Here is a tiny trained network, its code and every weight. The questions are about switching its units off for an input and a class, where a switched-off unit gives its printed mean instead of its output.

import numpy as np


def w(rows, s, z=0):
    codes = np.array(rows[::2]) - 128.0
    scale = np.full(codes.shape[1], s)
    scale[-1] = z or s
    return codes * scale


def norm(h):
    return h / np.sqrt((h * h).mean(-1, keepdims=True) + 1e-5)


def f(y):
    return np.maximum(y, 0)


def log_softmax(a):
    a = a - a.max(-1, keepdims=True)
    return a - np.log(np.exp(a).sum(-1, keepdims=True))


def net(x, mask):
    res = np.array(x, float).reshape(1, 7) / 4 @ E
    u = 0
    for l in range(3):
        y = f(norm(res) @ A[l][:, :-1].T + A[l][:, -1])
        res = res + np.where(mask[u : u + 13], y, B[l][:, -1]) @ B[l][:, :-1]
        u += 13
    return log_softmax(norm(res)[-1] @ U[:, :-1].T + U[:, -1])


A, B = {}, {}
E = w([
[133,117,125,141,141,123,108],'x0',
[128,184,11,142,146,137,131],'x1',
[203,87,94,149,53,176,134],'x2',
[115,122,124,135,131,128,130],'x3',
[145,124,128,130,137,126,111],'x4',
[96,105,148,48,118,186,78],'x5',
[119,130,124,134,116,112,96],'x6',
],0.011)
A[0] = w([
[146,19,199,60,120,173,107,4],'L0N0',
[140,22,110,151,183,114,65,82],'L0N1',
[163,10,105,210,79,195,151,84],'L0N2',
[48,61,136,191,137,127,175,123],'L0N3',
[108,245,195,124,185,61,205,125],'L0N4',
[126,225,37,11,171,191,120,86],'L0N5',
[140,78,99,92,124,240,96,32],'L0N6',
[135,55,208,211,107,2,147,61],'L0N7',
[62,166,219,104,228,240,43,149],'L0N8',
[109,14,178,36,138,176,84,70],'L0N9',
[137,161,100,47,61,31,164,188],'L0N10',
[134,152,127,172,193,255,44,93],'L0N11',
[114,253,32,136,188,181,84,91],'L0N12',
],0.0053,0.0037)
B[0] = w([
[135,155,119,192,147,142,148,193],'L0N0',
[205,184,108,115,201,143,253,145],'L0N1',
[222,102,129,23,68,87,144,215],'L0N2',
[183,120,123,78,151,118,107,162],'L0N3',
[109,114,174,237,164,71,61,224],'L0N4',
[90,136,79,81,110,79,150,228],'L0N5',
[133,176,118,130,141,207,34,177],'L0N6',
[116,77,204,127,81,95,154,218],'L0N7',
[143,138,166,55,87,78,220,255],'L0N8',
[94,180,141,237,139,157,90,222],'L0N9',
[163,90,140,172,159,132,142,187],'L0N10',
[63,194,141,81,81,105,161,167],'L0N11',
[209,103,74,102,101,104,181,238],'L0N12',
],0.0061,0.0045)
A[1] = w([
[71,116,147,1,193,50,77,123],'L1N0',
[159,146,136,65,98,194,128,134],'L1N1',
[131,122,52,155,83,171,132,122],'L1N2',
[124,123,222,110,135,115,112,151],'L1N3',
[165,141,106,64,135,142,93,73],'L1N4',
[157,160,60,174,163,103,160,98],'L1N5',
[111,137,163,105,158,58,142,2],'L1N6',
[73,156,86,113,244,112,155,181],'L1N7',
[156,122,149,87,93,222,85,65],'L1N8',
[59,157,80,44,156,174,68,146],'L1N9',
[147,129,15,174,39,206,111,95],'L1N10',
[134,105,135,142,99,199,158,130],'L1N11',
[149,97,193,164,124,146,99,159],'L1N12',
],0.0097,0.0049)
B[1] = w([
[184,139,73,105,126,157,222,236],'L1N0',
[118,127,131,194,109,144,89,202],'L1N1',
[153,79,169,139,226,135,163,208],'L1N2',
[151,107,95,181,222,254,71,238],'L1N3',
[62,204,122,112,93,121,159,160],'L1N4',
[171,154,175,110,184,7,54,214],'L1N5',
[124,65,95,190,118,155,87,172],'L1N6',
[165,142,120,61,88,89,119,224],'L1N7',
[83,123,175,221,106,106,74,187],'L1N8',
[179,66,101,78,24,165,147,207],'L1N9',
[89,80,206,136,253,176,172,255],'L1N10',
[121,151,133,178,84,100,76,174],'L1N11',
[108,88,45,139,67,125,181,216],'L1N12',
],0.0069,0.0068)
A[2] = w([
[125,135,133,98,171,236,137,83],'L2N0',
[110,143,88,119,130,70,116,210],'L2N1',
[187,134,65,117,168,170,160,95],'L2N2',
[80,94,139,153,224,100,179,72],'L2N3',
[123,116,96,192,149,51,169,73],'L2N4',
[139,20,87,126,142,229,105,147],'L2N5',
[162,112,132,145,6,98,200,9],'L2N6',
[202,77,166,200,120,138,119,250],'L2N7',
[132,147,71,170,102,187,142,77],'L2N8',
[98,90,159,90,177,199,166,52],'L2N9',
[195,143,119,145,204,109,121,168],'L2N10',
[217,171,143,83,145,219,116,32],'L2N11',
[172,185,115,151,139,79,138,176],'L2N12',
],0.011,0.0022)
B[2] = w([
[136,224,147,73,205,38,90,182],'L2N0',
[200,150,115,1,122,123,100,156],'L2N1',
[60,77,128,193,106,132,143,184],'L2N2',
[132,64,81,205,40,157,75,196],'L2N3',
[110,146,221,171,159,124,104,192],'L2N4',
[98,174,168,138,172,55,68,225],'L2N5',
[132,134,17,40,164,128,158,172],'L2N6',
[118,131,42,106,65,174,223,254],'L2N7',
[100,115,141,153,169,111,114,152],'L2N8',
[189,157,152,53,155,49,115,180],'L2N9',
[97,124,154,124,94,201,63,204],'L2N10',
[138,172,153,165,136,101,90,166],'L2N11',
[50,163,176,76,127,176,153,176],'L2N12',
],0.0074,0.012)
U = w([
[127,87,155,253,90,162,128,246],'0',
[132,188,182,89,189,35,69,26],'1',
[175,110,50,51,42,120,227,94],'2',
],0.011,0.0011)

Each question gives the input, the list of numbers given to net, and the class t.
The units are the neurons (one row each of A and B). Each row of codes is followed by its name. A weight is (code - 128) times the scale printed after its matrix; where a second scale follows, it is the last column's (A, B and U).
mask holds one flag per neuron, layer by layer. A switched-off neuron (its flag False) gives its mean, the last column of its row in B, instead of its output. The means were averaged over made-up inputs and are rounded, as every weight is.
A unit's drop is (log p(t) with every unit on - log p(t) with that unit switched off) / (log p(t) with every unit on - log p(t) with every unit switched off).
The circuit of an input: a set's keep is (log p(t) with only the set's units on - log p(t) with every unit switched off) / (log p(t) with every unit on - log p(t) with every unit switched off). Starting from the 12 units with the biggest drops (on a tie, the unit counted first), units are removed one at a time, each time the one whose removal leaves the highest keep (on an exact tie, the one counted first), for as long as the keep stays at least 0.8.
units of the circuit, in order: the units of the circuit, biggest drop first
top k neurons: the k neurons with the biggest drops, biggest first
top k neurons in layer l: the k neurons of layer l with the biggest drops, biggest first
drop when u is switched off: that unit's drop, to one decimal
input [-2,1,-8,7,-8,5,1], class 2: units of the circuit, in order : [L1N0]
input [-3,5,1,3,7,1,-4], class 1: top 3 neurons : [L2N7, L1N10, L0N8]
input [0,7,6,-2,-5,1,-4], class 1: units of the circuit, in order : [L1N10, L2N0]
input [-2,3,7,-1,1,0,7], class 0: top 3 neurons in layer 1 : [L1N8, L1N2, L1N10]
input [8,2,5,-1,8,1,-4], class 1: top 2 neurons in layer 2 : [L2N0, L2N5]
input [3,-8,8,-6,2,-1,7], class 2: top 2 neurons : [L2N6, L2N7]
input [-1,0,5,-8,-6,8,-2], class 0: top 4 neurons : [L1N8, L1N1, L1N11, L0N9]
input [-8,6,2,-6,-5,-1,5], class 0: top 2 neurons : [L1N10, L2N3]
input [4,3,0,1,-4,-8,0], class 1: top 2 neurons : [L1N5, L1N3]
input [-5,0,1,-5,7,-3,3], class 2: top 2 neurons in layer 1 : [L1N10, L1N3]
input [5,-3,-4,8,5,0,-3], class 0: top 2 neurons : [L2N3, L0N4]
input [1,1,-7,7,-3,3,-3], class 2: top 2 neurons : [L1N7, L1N10]
input [2,-1,5,6,1,-8,4], class 2: top 2 neurons in layer 0 : [L0N2, L0N7]
input [-5,6,-2,4,-1,-5,0], class 1: units of the circuit, in order : [L1N5]
input [-6,2,6,5,-4,8,-2], class 1: top 2 neurons : [L1N10, L2N0]
input [8,5,-1,4,-6,7,0], class 2: drop when L1N2 is switched off : 0.0
input [-5,8,7,-2,-2,3,6], class 1: drop when L1N10 is switched off : 0.3
input [-6,-7,-2,-3,6,-5,-2], class 0: drop when L1N3 is switched off : 0.2
